[  7  17   1  11   7  12  -1   0   1   7  21   7   5 -11  -7  -5   2   3
   0   9  -2  10  40  15  -6  -2   1   1  -7  -4   2   3   3   4   1   1
  -8   0   8   0 -13   1  -8  -6   0   4  -5 -13   1   2   5   8  -7  -5
  -2  -5   7  -9   7  14  -1   0  -2  -1 -10  -9   7   6  12   4   4  -2
  13   2  -2  11 -14   4  -1  18   9   4] : 14
[-17  -2   2  25 -11   0   9   8  -7  -1 -63 -20   5   5   2  22  -6  27
   2   0  10  -4 -20 -13   6  -3  -3   1   0  -5 -12  -6 -21   7 -11  -2
  -2   6  -6   1 -17   3 -24  16   8  -4  11   2  17  24  -6 -25 -16   0
  -3  -5  14  -8  20  -4   7   2 -33   9  -8  27  -9 -12  -8   6  -7  15
  11 -24  17  -6  10  17   3   2 -17   9] : 4
[-15   4   1  38  18  14   7   1  -1   2 -30 -30  15  -5   0  29  -9  10
  -7   1  -8  -7 -24 -19   8   0  -7   4   0 -30 -10   6 -13   3  -5 -10
 -10   3   3  -7  -5 -22 -28  33   2  -4   4  -2  22  33  -3 -25 -22  -4
 -12   7  14 -13  16 -19   5   0 -35   7  -5  14 -22  -8  -1  17   0  14
  27  -2  21  -2 -15  28   3   3 -11   8] : 0
[  7  21   1 -13  -6   1  -3  -4   0  -1  43  20 -11 -12  -7 -28   5   3
  16   6   6   3  25  26 -12   1   9  -1  -1   3  -1  -6   5  -4  -4   8
  -6   3  14 -17  -4   1  -7 -18  -6   6 -12  -1  -5   0  -5   7   6  -6
 -10  -1   8   0   2   4  -2   2  26   0 -16  -9   8   1  16  14  -3 -12
  12  -3 -14   2  -3  -1   1  39  12   7] : 23
[  0  18   1 -17  -6 -13  -7   6   0  -3 -20   3 -18  10  -3  -8  -3  12
  15   6  13  -7  -4   9  -8   4   5  -2  -3  20  -5   4   2  -5  -6  -7
  -1   5   4 -21 -10 -20  -6  -2  -9   8   2   4   4   5  -8  -1   0   6
 -21   3  20  15  -8  15  -1  -3   1   1 -17 -15  -6  -7 -16   9  -9  -6
  28 -24 -13  -4  -2   4  -1  19   0  -4] : 18
[ 17  27   2  -9  -2   2   8 -10   3   1  43  20  -8 -28  -9 -11   1   1
  15   5   7   5  27  20 -12   1   8   1  -1   1   3  -2   6  -5   2   6
  -5   0  17 -12  -1   4  -7 -20  -8   5 -16  -5  -6  -4  -1  12  11  -9
   6  -4   6  -3   5   1  -2   1  20  -3  -6 -19  14   6  21  10   1  -9
  11   0  -9   6   2  -1   1  31  16  12] : 21
[  4  13  -6  29  15  18  25 -15   4  13  20  -5  16  -5  -8  19  -2  -3
  -3   7   3  13  17  -5   3  -4  -3   5   9 -36  -4   1   6   5   7   3
  -8   4  16   2   5   5  -1   8   0  -3   8 -10  -3   6   7   8  -1 -12
  11   3  -6 -21  17 -29   0   0  -1  -6   5  -3   8  12  18   6   6   9
  -6  24  17  10 -10  13   1  11  10   9] : 5
[ -1  16  -5   6  13 -10  -8   7   2  -2 -27 -19   1  13   0  11  -6   8
   0   6  13   1  -5  -4   5   2   2  -1  -3   5  -9   9   0   0  -3 -11
  -4   6  -3  -7 -13 -25 -10  17  -7   6   3  -8  13  13  -5   0 -19   4
 -23   2  12   7  -7   7  -2  -6 -37  -2 -10 -19 -16   0 -25   0  -5   2
  21  -7   5  -4 -11  10  -3   3   3  -3] : 7
[ 10  15   1  10   0   9  11  -3  -1   8  29  11  14  -8  -8  -6   3   2
  -2   6   5  15  42  13 -11  -4   2   2   1  -5   3   0   4  -3   5   8
   1  -1  13   4  -7  16   1  -5   5   4   0 -13  -7   1   5  14  -3  -8
   9 -10   5  -9  13  10   1  -3  -1  -6  -3 -18  20  10  20  -1   4  -2
 -12   0   2   8  -8   4  -1  17  17  12] : 14
[  2  20   3 -36  -3 -10 -10   4   0  -7  27  20 -25   0  -6 -17   2  11
  20   4   8  -7   7  12 -14   4   7  -4  -5  15  -2   2   1  -4  -2  -4
  -2   3   8 -25 -10 -14 -12 -16 -10   9  -3   1   2  -3  -9   1  15   3
 -13   0  18  11  -3  20  -2   1  15   2 -22 -12  -2  -6  11  12  -5 -11
  41 -23 -21  -1  -6  -4   1  35   5   6] : 25
[ -3  -2   0  36   3  27  24  -8  -3  10   8 -17  24 -10  -3  18   0   5
  -8   6  -4  11  17  -9   6  -4  -4   2   2 -33  -4  -4  -6   4   0   1
  -3  -2   5  16   2  13 -10  11  10  -5  -5 -11   5   9   8 -10  -7 -11
  17  -7  -3 -26  24 -25   4   2 -15   0   5  20   4   8  31   4   9  12
  -9  14  16  11  -9  16   2   1  -3  10] : 2
[-10  16   9  60  37  47 -36  -7   0  23  47 -24  20 -40  -2  19   7  -5
 -14  11 -49  -2   0  11  -2  -6 -17   4  -5 -59   2   4  -8  13   1 -14
 -27 -11  19 -10 -23 -30 -56  11  -1  -9 -20  -9  40  12  13 -24 -33 -19
  11   0  13 -34  43 -23   2  10  -6   5 -12  51 -14   2  58  39  19   4
  46  19  17  18 -45  33   8  15 -17  10] : 7
[ -6   9  10  25  -2  30 -12   4  -6   8  25  -9   8 -22  -2   5   4  11
  -5   6 -15   1  17  13  -4  -5  -3   4  -7 -21   0  -1 -10   8  -6  -2
 -12  -7  10  -3 -21  -2 -30  -2   6  -3 -16  -6  13   9   3 -15 -23 -11
   7  -7  15 -18  30   1   4   6   0   6 -11  28   4  -5  29  21   7   2
  28 -12  -2   9 -11  17   4   9 -10  10] : 13
[ -5   8   0  -7 -21 -11   6   7  -5 -11 -30   6 -12  12  -2  -9  -4  18
   7   2  28  -1   5   2  -3   2   9   2  -1  22  -7  -2  -4  -3  -6   0
   6   5  -3  -4  -9   1   3   0   1   6   1   0   0   7 -10  -3  -3   5
  -9  -6  12   4  -3  18   0  -5 -14   0 -12 -14   1  -8 -17  -2 -12  -1
  11 -24  -9  -8  16  -2  -3  -7   3   1] : 14
[ 10  18  -7   9  51  24   1 -13  13  15  50 -26  26  -3 -12  17   1 -28
  -9  12 -17  10  15  -5   5  -2  -8   2   8 -32  -5  16  14   4  10  -8
 -10   8  12   2   6 -23   2  15  -6   0  10 -10   3  -2  16  15  -9 -13
  -4   8  -7 -23  -4 -18  -5   3 -19 -11   6 -20  -8  22  22  -3  18   1
  -8  48  23  14 -47  25  -1  22  18   3] : 1
[  0   0   0  32   2  21  24 -10   0  18  20  -2  27 -12  -5  13   2   5
  -8   3  -1  12  23  -5   4  -4  -3   1   5 -36  -1  -4  -3   3   4   5
  -2  -1   6  14   4  15  -3   4   9  -3  -3 -11   0   5   9  -1  -7 -16
  22  -9  -5 -23  20 -23   4   1  -8  -3   7  12   5  11  25   0   7  10
 -19  13  17  10  -5  12   2   0   5  12] : 4
[ 17  23   3 -31   2   5 -16  -4   2   2  63  27  -8 -13 -13 -29  10  -2
  20   9   2   2  27  28 -23   1  10  -8  -1  10   6  -7   6 -10  -2   9
  -2   1  17 -17   0  14 -15 -40  -8   7 -18  -3 -15 -15  -2  19  17  -9
   7 -15  13   0  -7  14  -4   5  33  -4 -11 -20  22   7  39   4   6 -19
 -11 -11 -18   1 -12 -13  -1  40  19  14] : 30
[ -9  -5   3  25 -17  14  15   6  -8   1 -33  -7   8  -1   0  14  -3  23
  -4   1  10   3   2  -6   3  -4  -1   3  -1 -10  -5  -7 -13   5  -6   2
   1  -1  -2  11 -12  15 -12   8  11  -3   2  -5   6  17  -5 -18 -13  -3
  11  -9   9 -12  25  -3   6   1 -22   4  -2  21   6  -8   9   3  -2   9
   2 -26   9   0  12   9   1  -6 -11   7] : 8
